In the rows, zero is written as 128.
Each row is followed by its class.
[ 66 135  84  95 142 125 184 137 125 151 123 161  82 124 146 147 122 119
  66 117 111  95  80 132 106 117 127 137 153 109 124 129 150 161 130  75
 125 157 131 113 132 142 158 104 134 132 176 167 135 114  97 128  87] : luri
[112  99  58 129 114 116 155 145 122 177 181 113 108 106 170  80 117 101
 151 120  41 170 169 159 125 108  89 120 110 131 171 109 102 169 126 124
 139 144 106  80 112  96  49 140 109 122 126  86 112 117 137 137 164] : Duz
[151 136  99 101 126 101 210 146 160 152 152 149  82  90 131 119 116 141
 168 109  89 123  48 103 134 154  55 125 115 101 108 154 110 153  98  82
 126 187  92 108 150  89 112 142 117 134 124 121 150 126 117 125 128] : fudaf
[150 128 155 115 130 155 171 143 184  86 146 129 106 124  71 128 145 145
  75  99 132 146 111  94 122 154 116  83 111  85  90 132 119 159 123 104
 122  89 116 149 190 121 141 152 110 167 113 124 129 120 156  74 118] : Duz
[ 61 199  87 114 133 112 191 114 169 137 144 133 125 161 137 110 119  92
 129  94 119 107 123 146 127 102  55 105 169 136  88 134 191  92 116 141
 105 105 107 120 142 138 133 190 170 125 117 107 113 143 124 108 134] : Vonin
[166 156 149 131 140 151 137 164 156 104 129 145 136  99 135 149 173 161
  82 139 148 148 102 140 179 120  55 105  96  77 118 114 113 138  92 133
 130 157 143 128 194 141 155 109  82 132 134 157 139 127 150 146 140] : tek
[168 135 120 128 172  76 168 132 101  85 175 134 122 175 114 124 151 112
 142 124 169 114 117  83  93 118 166 146 131 128 177 139  95 171 145  86
 124 130 143  23 162 127 147 188 135 135 158 138  75 130  88 171 146] : led
[161 148 181 150 141  96 204 152 179  99 112 121 148  75 139 149 132 108
  83 101 112 140  99 101 125 124  88 150 120 136 150 136 133 137 117 172
 110  93 131 117  78 124 161  64 147 154 151  52 128 151 101 161 108] : tek
[ 83 129 226 133 188 177 205 126 132 116 136 137 118 124 114 131 141 132
 108 121  74 105  67  92 105 106  49 102 115  94 126 131 156 171  85  87
 107 168 138 150 183 122 141 126  85 193 166 103 107 150  87 124  61] : Duz
[163 171 194 157 142 148 186 118 177  91 159 150 158 145 139 165 162 116
 105 157 138 103  62  82 133 153  81 140 131 106 111 110 136 143  96 117
  88 138 112 193 124  99 170 108 129 164 120  96 150 145 134 153  39] : fudaf
[143 149 120 150 127 148 126 107  89 138 126 100 144 124 113 147 171 153
 146 146 142 106 189 149 168 140 142 173 119 143 141 110 106 130 129 129
 106 109 133  56  81 113 101 143 160 137 145 137 126 142 103 121 111] : led
[130 118 129 109 152 177 169 102 135 148 129 110 112 148 160 116 132 163
 117 117 115  96  98 125 126 119 182 140 144  86 148 157 136 164 133 122
  93 114 113  56  86 125 149 170 109 135 129 120  99 131 137 123 125] : nov
[109 154 146 134  74 121 158  87 147 161 150 137 130 107 162 136 113 107
 120 111 111 123 172 191 143 108  19 163 106 138 149 100 131 143 105 163
 130 158  99  93 144 122 138 106 252 138 140 161 161 131 157  91 129] : led
[101 146 160 125 131 201 167 143  80 160 127 140  82 100 163  96 123  80
 106 147 139 131 126 129 151 129  51  88 148 100  87  92  99 164  91  99
 110 197 170 138 107 137 193 149 124 169 112 150  81 149 157 144 173] : tek
[105 143  99 140 124 171 179  90  83 162 120 107  80  97 188 152 121 108
  91 173 113  95 140 155 145 131 160 185 147 137 121  90 149 147 126 140
  77 158 168  92  21 124  99 107 123  97 154 122  95 133 109 150 119] : sepa
[141 141  53 147 113 164 131 145 155 215 174 127  97 150 132  76 135 167
 124 130  54  90 150 142 162  99  93 118 129  94 165 129 153 153 129 154
 118 175 120  77 121 121 140 142 114 147 124  77 123 153 143 116 143] : dukef
[118 146 237  79 134 125 182 114 152 112 126 138 123  99 186 104 126 106
 151 111 146 178  79 139 140 139  63 109 121 106 116 135 134 141  94  65
  84 158 129 147 130 130 120 139 139 126 138 183  83 131 122 155 108] : fudaf
[116 149 101 168 106 194 126 136  92 166 143 122 168 147 123 136 127 147
 154 190 114 102 153 119 112 156 109 125 136 143 109  95 150 130 123 159
 116 161 136 166  69  99 118 154 131 126  91  94 150 152 131 140  86] : Vonin
[106 157  75 140 111 125 141 159  85 125 100 127 152  87 115 136 140 126
 162 138 142 147 145 146 123 132 117 142 110 130 103 103  95  88  86 178
 175 142 128 116 146 130  71 102 172 131 140 107 160 151 140 165 128] : Vonin
[110 145 211 127 132 188 216 111 114 136 136 105 136  85 137 128 142  90
 172 165 119 142  83  64 127 146  88 123 106  81  80 125 181 140 130 148
 111 159 169 184 104  88 105 114 124 132 151  96 160 163 123 139  90] : Vodu
[122 163 139 124 133 149 157  75 172 143 152 137 104 115 154 134 125 117
 142 125 121 126  65  82 121 153  82 145 114  83 115 135 142 142 111 111
 102 112 133 151 103 126 141 147 140 132 163  91 128 126  98  95 101] : Vonin
[125 101 126 144 151 133 136 148 156 119 144 151 155 186 153 131 142 165
 112 134  76 132 116 121  88 111 179 122 114 118 174 153 118 152 138 102
 128  90 135 132 140  88 130 149 175 160 135  93 129 152  80 115 152] : Duz
[142 135 165 112 136 100 125 136 160 162 161 174 155  85 158 131 141 131
 123 108 132 166  17  96 171  91  46 162 113 132 102 159 116  93 132 104
 118 137 109 164 161 133 132 100  92 150  98 190 132 129 160 132 182] : tek
[130  66 109 115 161 111  87 175 110 142 169 151 136 116 192 135  99 112
 144 102 116 159  68 124 113 122 103 124 126 134 145 107  92 173 130  85
 204 104 153 196 150 122  93 122  70  92 137 118 124 134 130 162 177] : Vonin
[114 126 150 147 143  68 109  99 189 144 210 131 165 141 109 132  62 132
 132  69 103 179  74 147  95 125  66 102 132 135 167 166  96 126 139  76
 108  75  90 171 112 110 120 124 135 115 102  85 136 128 111 111 128] : Duz
[154 132 164 107  94 174 164 144 107 138 123 122 151  84 144 150 125  84
 104 136 136 120 167 171 161 138  78 136 140 132 140  86 130 162  87 182
 109 212 154 167  79 128 151  70 174 161 123 111 112 132 146 153 104] : tek
[144 147 186 116 151 174 157 119 128 157 156 107 112 123 145 106 104 113
 166 156 132 155  95  98 121 142 120 149  89 106 127 146 111 158 161 128
 105 126 133 118 130 116  95 117 137 100 137 106 110 149 127 126 111] : Vodu
[126 112 112 151 167 131 170 124  71 100 168 141 139 103 138 162 116 194
 119 135  90  72  50  88 109  83  98 147 119  64 103 121 162 165  86  98
 133 172 128 148 175  93 140  80 106 119  88 127 164 140 163 109 106] : sepa
[111 171 170 114 138  67 154  61 167 146 170 151 121 108 214  95  80 106
 180 113 145 140  78 176 127 126  94 128 137 133 135 139 134 159  76  62
  92 170 117 105 134 122 114 151 136  93 143 127 107 160 108 195 126] : fudaf
[119  66 155  98  90  85 110 142 162 166 124 138 154 131 140 154 130 104
 104 104 107 117 105 124 156 136 130 133 141 151 146 128 128 136  92 133
 171 117 123 154 127 117 134 126 131 134 167 170 138 108 162 116 139] : luri
[155 116 161 124 144 171 169 142 129 133 123 119 110 146 113 140 180 120
 129 128 130 101  98 120 159 135  87 123 148 140 128 120 119 150 102 127
 129 151 143 137 133 127 130 162 103 152 140 137 173 139 132 131 135] : salel
[184 120 192 134 136 139 152 159 160 118 172 115 127 120  91 179 196 145
 117 134 154 101 104 111 172 143 119 120 148 130 119 126  81 108 117 187
 140  99 136 147 122 129 105 147  38 136 131 142 148 147 158 165 128] : led
[108 134 126 137 151 130 132 135 110 132 148 106 135 137 152 108 102  75
 171 140 150 137 163 113 115 128 162 117 152 141 115  91 118 144 138  98
 166  84 150 157 120 125 109 145 134 117 160  81 151 153 106 151 119] : Vonin
[166 136 196 136 157 176 162 159 113  91  76  89  41 116 104 132 159  72
  90  92 159 108  87  99  99 138  77 176 142 145 149 120 112 120 120 138
 124  78 153 151 115 149 206 142 131 127 139  88 108 124 121 152 139] : salel
[130 148 168 115 127 157 141 114 160 170 150 145 184 115 217 121 110 127
 152 163  99 169  83 149 125 119  83 106  83  85  92  98 164 181 108  92
  99 160 120 206  97 132 105  80 126 106  95 146 166 158 138 108  52] : pagap
[123 148  87 164 159 130  98 117 103 115 208 133 112 161 151 102 104 112
 153 119 160 165 144 135 149  93 115 169  95 146 152 112  68 147 125  83
 163 140 141 116 160 121 112 135 124  95  89 132  96 132 149 160 178] : fudaf
[138 104 118 115 126 128 156 103 131 102  98 132 128 136 100 167 142 119
 139 122 142 105 178 154 129 129 147 167 146 114 136 116 149 151  94 165
 121  99 145 122 106 106 133 118 162 128 143 118 149 127 110 121 115] : luri
[ 75 188 147 128 121 112 165 100  92 130 145 100  98 106  89  89 115  82
 140  88 165 142 151 167 115  98  71 133 120 124 155 144 101 102 102 104
 130 142 129 142 200 156 118 142 181 136 171 110 132 121 131 166 163] : Duz
[131 147  72  99 181 124 145 157 164 140 125 175  64 124  84 122 157 172
 153  88  95 121   8  79 138 133 142  99 127  94  93 171 113 115 111  57
 121  91 101  71 128 113 147 190  60 155 115 116 133 150  87 117 146] : Vonin
[125 135  92 125 134 138 111 134 166 144  93 120  69 115 147 154 183 143
  27 111 120  89  97  86  82 125 129 158 145  91 137 109 120 137 129 165
 146 133 132  92 123 168 160 111  76 113 125 142 125  95 108  79 143] : pagap
[146 128  89 125 130 108 122 121 125 144 160 132 165 151 166  95 115 145
 145 121  79 118  52 125 113 168  93 134 143 129  56 123 131 167 108  72
 116 153 112 141 171 112 115 184 133 144 100 151 131 151 205  83 107] : dukef
[127 135 166 148 156 135  94  92 118 106 150 136 124 171 150 114 120 112
 119 155 157 108 113 107 136 129 148 151 146 130 137 128 140 160 161 111
 117 105 167 140 128 114 163 167 141 128 121 119 139 125 139 122 160] : tek
[122 126 126 134 167  88 133  62 156 127 139 125 157 111 141 171  96 113
 153 135 152  62  92  64 148 139 125 194 158 141 119 121 136 119 109 124
 144  54 126 176 133  95 115 114  76  81 137  31 159 132  96 109 130] : Vonin
[156 123 124 126 181 108 181 137 152 167 137 130 155 130 135 104 134 159
 194 131  52  69  81 130 113 119  84 172 103 102 125 165 144 137 116  35
  85 154 106 127 165  94 104 154 101 113 143 124 159 128 114 110  78] : Duz
[141 152  32 155  95 101 133 108  87 129 115 111 116 112  77 166 133 139
 114 139 134  69 168  99 142 139 145 168 121  95 117 107 147 109  98 151
 128  81  95  76 156  84 145 140 185 142 110  49 142 107 125  80 136] : Duz
[124 180  84 133 168 181 186 166 117 134 148 118 141 127  77  78 158 146
 177 180 103 123 152 108 110 130  57 134  97 140 129 103  80 168 107 139
 106 208 131  82 109 120 110 142 136 132 102  95 130 135 118 136  90] : Vonin
[152 124  15  96 120 130 132 159 112 169 157 159 112 108 115 111 107 139
 183 140  79 150  78 137 154 118 148 143 139 123  81 105 129 115 101  70
 131 130 116 173 112  70 142 143 152 159  75  75 128 157 135 131 141] : dukef
[126 161 136 145 152 124 165 147 125 107 118 143  69 170 100 143 135 133
 116 124 144  82 129 115 108 140 106 134 105 103 137 149 126 145 158 120
 141  91 131  76 170 138 140 177 150 126 172 106 136 137 106 132 122] : led
[159 190 109 145 118  88  59 159 121 112 107 120 140 169 107 121 153 161
 130 118 168 145 110  93  95 134 158 150 112 109 141 188  96  64 161 124
 106  93 118  85 128 134 183 174 203 111  82 128 121 118 147 117 195] : tek
[108 115  95 149 154 129 129 153  47  96 149 123  93  96 136 142 102 151
 147 168 118 141 164 168 162 110 123 142 118 110 145 113  97 124 140 129
 165 114 156 137 132 120  63 103  81  96 128 100 155 118 104 179 130] : tek
[153 152 100 134 110 156  81 149 151 180 157 151 133 174 145 124 193 171
 146 158 160 133  88 104 138 159 111  66 162  73  89 123 111 128 113 107
 114 168 128 129 114 105 147 218  99 139  85 166 136 139 156 131 177] : fudaf
[ 67 151 158 121 125 190 149 114 143 158 119  99 108 122 105 135 156  89
 127 111 117 154 155 152 149  90  38 162 124 151 140 127 140  71 128 147
 116 198 113 118 151 143  97 149  41 120 140 167  93  96 143 162 125] : nov
[116 113  92 109 111 159 144 174 127 175 130 134 125  75 118 123 193 149
 119 155  85  92 100 115 122 132  66  99 140 147 106 112  99 153  82 167
 127 216 121 112 112 111 110 120 149 195 116 137 144 128 128 112 140] : salel
[ 71 111  93 126  93 141 116 144  95 137 105 125 159  97 205 119 106 143
 141 136  77 182 114 161  59 105  91  99 133  70 144 124 150  97 112 102
 141 138  72 144 180  84 129 124 166 140 127 109 107 122 118 152 117] : nov
[103 170 143 141 140 210 127 125 143 111 149 124  92 145 139  97 154 101
  77 173 144 140 121 110 115 156 115 128 113 132  99 104  97 193 134 120
  96 127 158 163 121 126 169 130 140 130 122 131 101 141 170 119 109] : luri
[164  87 143 112 124 121 119 136 218 141 125 174 115 129 104 196 164 166
  65 122 136  44  87 131 180 139 158 120 149  94 125 126 144 120 131 176
 164  76  92  79 173 121 140 123  60 160 170 159 184 127 119  97 107] : led
[156 115 172 162 134 147 137 127  95 113 116 109 129 115 133 132 183 143
 122 134 115 118 125 100 152 115  79 139 116 109 119 111 118 136  81 147
 127 136 142 124 207 120 161  98 120 165 136 186 141 131 174 106 109] : luri
[ 86 182 162 142 155 191 218  80  94 140 147 136  73 149 139 125 128 147
 160 149  98 100  93 121 160 106  37 152 142 127  97 108 186 162  75  72
  79 146 124 125  99  94 174 201 160 174 109 105 104 160  65 120  82] : fudaf
[ 93 118 193 179 135 156 109 106 114 142 150 116 161 108 195 116 157 162
  82 127  74 112 105 144  88 102  71 142 132 126 156 121 130 137 115 136
 118 141 137 133 137 118 145 104 139 129 119 176 135 145 155 137 124] : Vodu
[141 114  86 119 111 116 182 142 122 129 138 183 133 142 133 158 151  57
 141 128 116 150 101  87 163 137 126 143 139 113 108 118 104 127 113 112
 129 156 130 188 141  92 121  68 174 184 133 115 129 148 149 138 105] : luri
[161  90 123 141 158 157 117  89 137  98 143 111 108 156 196  93 116 146
 114 164 113 125 135  96  77 107 170 154 137 115 141  94 163 196 150 156
 132  98 155 112 152 111 146 152  77  94  95 104 111 112 143  90 167] : sepa
[104 184  83 141 141 124 112 121 133 120 130 144 125 136  98 114 146 123
 175 122 162 138 147 150 112 126  98 118 106 111 113 142 115 110 109 101
 115 148 135 137 151 100 109 153 167 136 119 107 138 126 119 154 170] : fudaf
[158 143 150 151  88 199 121 155 111 118  86  92  91 152  62 126 169  78
 113 124 139 116 187 136 121 168 102 125 109 112 144 135 127 125 131 193
 108 169 142 137 146 123  94 139 151 159 170  90  86 127 162 142 145] : sepa
[127 125 107 125  79 102  98 130 126 169 106 124 105 145  64 137 113 135
 112 112 148 136 149 154 141 129 142 111 146 147 161 151 146  84 136 138
 124 119 132 130 188 109 128 137 174 136 157 151 121  93 143 132 153] : luri
[168 146 106 123 122  88 117 164 159 123  90 173 104 145  82 150 203 159
  88 134 151  94  83 117 144 136 139 119 121 107 167 153 101 104 109 181
 137 181 143 100 156 166 137 128  94 143 161 128 133 110 129 182 165] : sepa
[ 75 117 156 135 151 141 136 154 114 133 100  92 150 105 113 106 127 127
 196 161 121 172 184 107 113 113  85 123 114 116 111 122 118  97 132 101
 139 137 140 134 121  99  87 154 100  97 130 101  98 122 112 161 129] : nov
[ 61 117 154 157 147 111 135  74 146 151 139 144 188 133 122 101 143 139
 156 157 109 115 160 117 106 117  76  77 131 112  88 104 141 179  82 129
 128 170 143  82 179 101  83 171 131 181 145 136 164 144 133  90 148] : Duz
[ 38 141 122 137 107 136  92 147  93 123 108 120 165 134  99 154 134 155
 106 115 126 103 195 171 147 127 117  93 142 142 160 116 185 104 105 154
 150 153 157 131  78 130  98 139 142  97 135 109 115 139  92 164 116] : Vonin
[120 145 133 118 118 134 192 101 186 115 149 142 145 122 118 138 158  91
  80 116 103 145  61  77 105 131  44 187 138 131 142  99 126 158  98 142
 131 196 107 107 137 118 181 113 132 167 152 121 164 138 113 110 122] : dukef
[140 114 125 143 162 121 117  79 154 122 173 134 206 105 105 126 118 114
 160 179 183 116 115  90 105 125 125 155 122 146 113  96 105 163 115 128
 131 155 146 152 142  98  90  91 102 109 109 102 185 115 153 132 119] : salel
[136  61 177 129 145  91 148  92  83 126 110 121 121  76 142 133  75 155
 127 110 107 131  52 127 153 129 171 166 144 130 156 134 138 134 120  52
 138 105 162 177 116  83  93  88 110  81 117 141 143 135 121 137 132] : pagap
[110  97  93 171  94 107 113 155 131 129 112 132 118 119 165 102 114 132
  85 132  76 112 162 178 127 113 130 150 107 143 167 124 162 121 137 132
 159  79 114 124 120 114 107 131 128  95 151 107 118 132 136 171 158] : sepa
[115 160  47 160  72 173 126 132 110 169 111  83 140 145 160 121 152 111
  93 147  87 107 158 183  94 113 105 135 133 125 143  95 181 118 109 221
 126 129 108 132  96 104 121 158 145 105  86  94 162 125 175 123 159] : pagap
[116 177 166 116 128 161 230 106  89  97 143  81 172  86 180 196 139  78
 122 120 115  85 102 138 120 140  79 146 102 136 117 107 137 137  45 134
 109 181 135 171 116 121 152 100 109 131 159 108 133 146 123 148  63] : led
[170 149 134  96 151 126 185 159 133 122 125 138  98 100 108 186 145 101
 163 130 182 129 132 161 167 134 101 151 117 125  96 114 105  93 124 129
 134 106 162 178 126 147 101 123  79  95 151 127 130 130 105 180 116] : led
[ 91  71 168 102 140 128 124  99 173  93 125 133 137 110 113 101 129 181
 138 129 103 116 122 127 157 122 209 106 145 117 113 165 148 108 127  87
 130 104 111 114 179  87  89 166  67 146 124 158 103 123 135 126 116] : nov
[ 98 131  64 168 158 181 124 119  49  96 139 120 125 132 151 124 114 111
 124 179 135  96 155 117  95 128 145 172 138 135 125  73 122 152 135 154
 150 104 138 108 123 116 129 122 120 124 113  89 120 140  94 137 103] : Vonin
[111 108 199  63  95 127 101 100 130 105 144 145 119  60 141 151 140  73
 113 111 164 110  57 118 165 161  72 133 152 110 106 117 108 132  75  66
 121 162 112 228 154 116 148  93 175 150 131 163 127 113 146 104 115] : salel
[167 103 142 110 107 112 143 121 202 144  91 134  92 135 100 131 136 134
  74  75 135 103 146 137 125  98 151 179 157 143 189 143 166 146 136 151
 131  64 108 101 166 108 198 108 184 132 157 121 154 121 117 105 164] : luri
[130 106 172 114 176  94 188  83 192 163 157 164 142 129 141 146 135 180
 129 133  72  80  38  76 155 122 150 102 174 113 136 134 147 161 101 105
 131 156 131 114 123 104 128 124  36 129 126 100 196 143 125 130  80] : Vodu
[112 143 145 131 110 127 111  97 141 108 139 123 131 115 130 161 132 124
 115 108 131 139 160 135 144 129 110 159 143 171  66  86 115 120  90 135
 158  98 129 196 153 160 134 122 120 167 116 127 156 151 128  97 110] : dukef
[147  86 121 125 103 132 184 153 122 178  74 118 152  86 148  97 135  97
 170 145  83 105 174 122 110 127  81 169 146 128  90 103 162 101 122 164
 121 134 104 127 148  87  92 128 125 141 103 114 129 133 149 112 140] : Duz
[141 117 226 119 178  95 144  38 149  94 166 110 168 114 129 124 144 137
 162  97 153 125  41  34 123 132 155 174 158 117 137 138 128 173  97  30
  96 128 115  80 110  75 154 143 117 149 132 153 150 132 101  96 109] : fudaf
[ 90 114 119 131 116 135  91 163 171  93 122 137  76 162  78  73 164 139
 161 163 114 150 206 112 138 126 125  95  84 110 147 155 152  93 176 151
 130 114 134  56 137  71 103 207 129 116  97 160 106  93 101 114 208] : fudaf
[116 154 154  99 123  99 123 125 126 114 108 151 131 142  97 149 152 134
 149 127 151 132 112 159 133 123 116 104 150  71 118 123 177 116 108  85
 103 163 133 175 130 122  98 140 147  96 105 148 162 133 128 151  88] : pagap
[141 129 136 142 141 136 126 144 139  89 105 136 174 128 133 154 165  92
  90 128 151 116 132 112 105 145 145 129  96  96 113 124 126 124 139 146
 119 109 118 124 187 131 114  86  97 157 146 136 138 130 134 123 112] : Duz
[126 140 181 145 188 234 180 175 109 146 145  60 112 190 138 128 136  98
  98 136 108  97  98  95  78 129 143 141 139 146 170 146 121 163 179 125
  76 127 169 128  22 121 135 142 137 110 139  85 106 145 117 130 102] : salel
[ 82 138 151 132  84 132 153 129 117 132 112 150 111 160 171 161 126  98
  77 134 125 137 129 113 105 144 107  84 158 124 103 106 126 149  84 153
 142 146 132 158 169 134 160 128 188 169 142 136 112 149 157 124 117] : luri
[ 83 174 100 130 113  81 165 142  82 100 100 128  76  70 130 132 130 134
 124  81 110 153 117 137 123 118  78  97 111 121 139 143 159  91 108 101
 126 116 131 103 172 134 127 126 173 137 161 119 113 127  68 159 138] : Vonin
[145  70  82 114 133  86 120 117 115 121 118 143 134 113  67 132  57 126
 186 114 124 135 175 167 122 140 172 126 135 143 119 133 129  99 127  99
 138  65 121 170 161  84  69 136  97 127  94  72 116 104 105 126 131] : Duz
[ 76 192 111 136 148 136 147  35 185 142 171 139 114 193 157 125 143 131
 115 125 148 117  87 117 139 106 109 117 164  96 131 139 129 116 100 101
 104 118 104  87 163 109 144 203 119 142 137 129 156 114 124  95 171] : fudaf
[ 73 203 112 167 129 130 177 120 120 129 183  93 164 171 125 113 158  98
 129 159 121 158 121 120 103 126  36 102 133 124 148 134 129 108 129 146
 103 168 126  94 141 114 113 187 147 109 147 111 111 141 107 167 136] : Vodu
[109 102 119 127 103 152 139 107 123 145 119 152 208 150 144 132 106 140
 131 144  86  94 134 155 104 144 128 113 129 104 116 134 196 126 113 122
 101 138 108 193 150  86  94 140 129 152 104 103 125 128 145 109  83] : Duz
[138 144 140 132 173 113  73  95 143 134 171 141 147 170 111 124 131 142
 190  93 118  98 109 144 147  93 132 153  99 151 175 166 106 131 124  95
 123  89 111 117 129 106 161 148 144 141 105 101 146 151 109 108 152] : led
[116 100 114 130 101 156 177 170  95 173 102  88  59  66 120 128 133 150
 130 136  79  90 142 149 150 121  78 163 122 159 135 110 121 117  74 149
 163 108 121 103  98  81 136 173 142 143 145 119 131 110  99 135 182] : fudaf
[ 82 165 157 125 142 178 201 130 154 105 130 101 154 106 147 162 142  94
 110 149 155 123 127 109  73 119  70 132 119 112  73 109 145 126  92 117
  97 117 145 171  80 123 149 136 147 103 127 119 145 135 108 121 119] : salel
[185 150 154  55 167 102 153 149 197  99 126 155 112 148  87 156 143  79
 193  83 179 108 114 124 136 122 166 142 128  93 102 146 157 126 143 178
 119  74 105  94 104 140 132 127 134 134 116  79 123 159 107 124  93] : led
[162 121 137 145 184 137  84 120  47 115 150 104 113  86 124 133 167 139
 184 162 135  78 119  62 146 122 123 201 129 105  88 109 128 167 142 121
  92 133 144 125  91 110  86  83  92 121  89 100  93 146 122 110 105] : sepa
[123 108 133 121 142 168 151 121 190 154 123 143 148 112 108 140 162 137
 132 115  68  93 135 120 145 119 103 108 115  99 119 137 134 113  98 205
 132 134 130 145 109 114 123  85  91 175 110  95 149 129 132  84 112] : Vodu
[123 137 122 148 138 124  94 131  99 134 147 100 170 148 171 119 129 117
 115 151 134  93  83  69  81 112 185 183 111 118 143 143 125 131 158 106
 149 118 129 194 153 112 110  98 138  86 108 108 151 134 155 117 138] : pagap
